Below is a small trained network, with its code and all its weights. Each question gives an input and a class and asks what happens when units are switched off, that is, made to give their printed mean instead of their output.

import numpy as np


def w(rows, s, z=0):
    codes = np.array(rows[::2]) - 128.0
    scale = np.full(codes.shape[1], s)
    scale[-1] = z or s
    return codes * scale


def f(y):
    return y / 2 * (1 + np.tanh(0.7978845608 * (y + 0.044715 * y**3)))


def log_softmax(a):
    a = a - a.max(-1, keepdims=True)
    return a - np.log(np.exp(a).sum(-1, keepdims=True))


def net(x, mask):
    res = np.array(x, float).reshape(1, 6) / 4 @ E
    y = f(res @ A[0][:, :-1].T + A[0][:, -1])
    res = res + np.where(mask, y, B[0][:, -1]) @ B[0][:, :-1]
    return log_softmax(res[-1] @ U[:, :-1].T + U[:, -1])


A, B = {}, {}
E = w([
[112,136,173,100,149,176,69],'x0',
[165,173,47,221,248,157,81],'x1',
[69,137,203,113,82,190,112],'x2',
[138,114,53,242,61,155,158],'x3',
[117,17,192,254,127,153,127],'x4',
[166,164,153,179,102,215,104],'x5',
],0.009)
A[0] = w([
[115,193,16,98,126,85,185,186],'neuron 0',
[70,158,127,78,4,200,102,226],'neuron 1',
[118,162,90,133,137,143,62,119],'neuron 2',
[111,24,77,122,195,178,165,249],'neuron 3',
[95,254,178,180,182,100,73,197],'neuron 4',
[171,110,167,16,151,231,18,220],'neuron 5',
[154,99,30,121,99,70,205,254],'neuron 6',
[113,192,167,108,65,148,71,215],'neuron 7',
[146,110,58,115,157,66,20,192],'neuron 8',
],0.0082,0.0037)
B[0] = w([
[167,140,90,76,173,146,171,229],'neuron 0',
[76,150,120,103,80,169,167,245],'neuron 1',
[124,121,106,161,196,155,127,157],'neuron 2',
[159,65,97,187,131,86,78,209],'neuron 3',
[161,141,127,134,152,162,102,198],'neuron 4',
[107,166,150,154,133,151,124,254],'neuron 5',
[141,121,121,89,157,68,223,240],'neuron 6',
[130,249,158,91,65,169,111,202],'neuron 7',
[197,178,131,194,181,124,149,199],'neuron 8',
],0.011,0.0086)
U = w([
[159,130,133,178,213,190,21,159],'0',
[80,145,172,86,88,229,151,173],'1',
[172,143,88,88,206,129,183,4],'2',
[122,3,146,181,112,97,160,180],'3',
],0.011,0.0014)

Each question gives the input, the list of numbers given to net, and the class t.
The units are the neurons (one row each of A and B). Each row of codes is followed by its name. A weight is (code - 128) times the scale printed after its matrix; where a second scale follows, it is the last column's (A, B and U).
mask holds one flag per neuron, in row order. A switched-off neuron (its flag False) gives its mean, the last column of its row in B, instead of its output. The means were averaged over made-up inputs and are rounded, as every weight is.
A unit's drop is (log p(t) with every unit on - log p(t) with that unit switched off) / (log p(t) with every unit on - log p(t) with every unit switched off).
The circuit of an input: a set's keep is (log p(t) with only the set's units on - log p(t) with every unit switched off) / (log p(t) with every unit on - log p(t) with every unit switched off). Starting from all 9 units, units are removed one at a time, each time the one whose removal leaves the highest keep (on an exact tie, the one counted first), for as long as the keep stays at least 0.8.
units of the circuit, in order: the units of the circuit, biggest drop first
unit that matters most: the unit with the biggest drop
top k neurons: the k neurons with the biggest drops, biggest first
drop of u: that unit's drop, to one decimal
input [-6,8,7,5,3,-7], class 3: units of the circuit, in order => (neuron 3; neuron 7)
input [4,5,-5,6,6,-8], class 3: units of the circuit, in order => (neuron 3; neuron 6)
input [2,-2,-6,-6,6,0], class 3: unit that matters most => neuron 7
input [-5,4,3,4,5,4], class 3: units of the circuit, in order => (neuron 7; neuron 8)
input [-6,3,4,1,6,5], class 3: units of the circuit, in order => (neuron 7; neuron 5)
input [-2,7,8,-5,-8,-3], class 0: top 3 neurons => (neuron 6; neuron 4; neuron 5)
input [5,-1,1,-2,-3,-7], class 1: units of the circuit, in order => (neuron 6; neuron 3)
input [3,8,1,-1,-5,-5], class 0: top 4 neurons => (neuron 6; neuron 4; neuron 1; neuron 2)
input [-5,-5,-5,-2,4,8], class 3: units of the circuit, in order => (neuron 7; neuron 0)
input [-4,-7,-2,-4,-7,1], class 1: top 4 neurons => (neuron 1; neuron 7; neuron 8; neuron 3)
input [-2,5,-4,-5,-3,5], class 0: drop of neuron 6 => 0.5
input [-2,-5,-7,-4,-3,8], class 1: drop of neuron 8 => 0.2
input [0,1,-1,-1,-7,7], class 1: drop of neuron 6 => 0.2
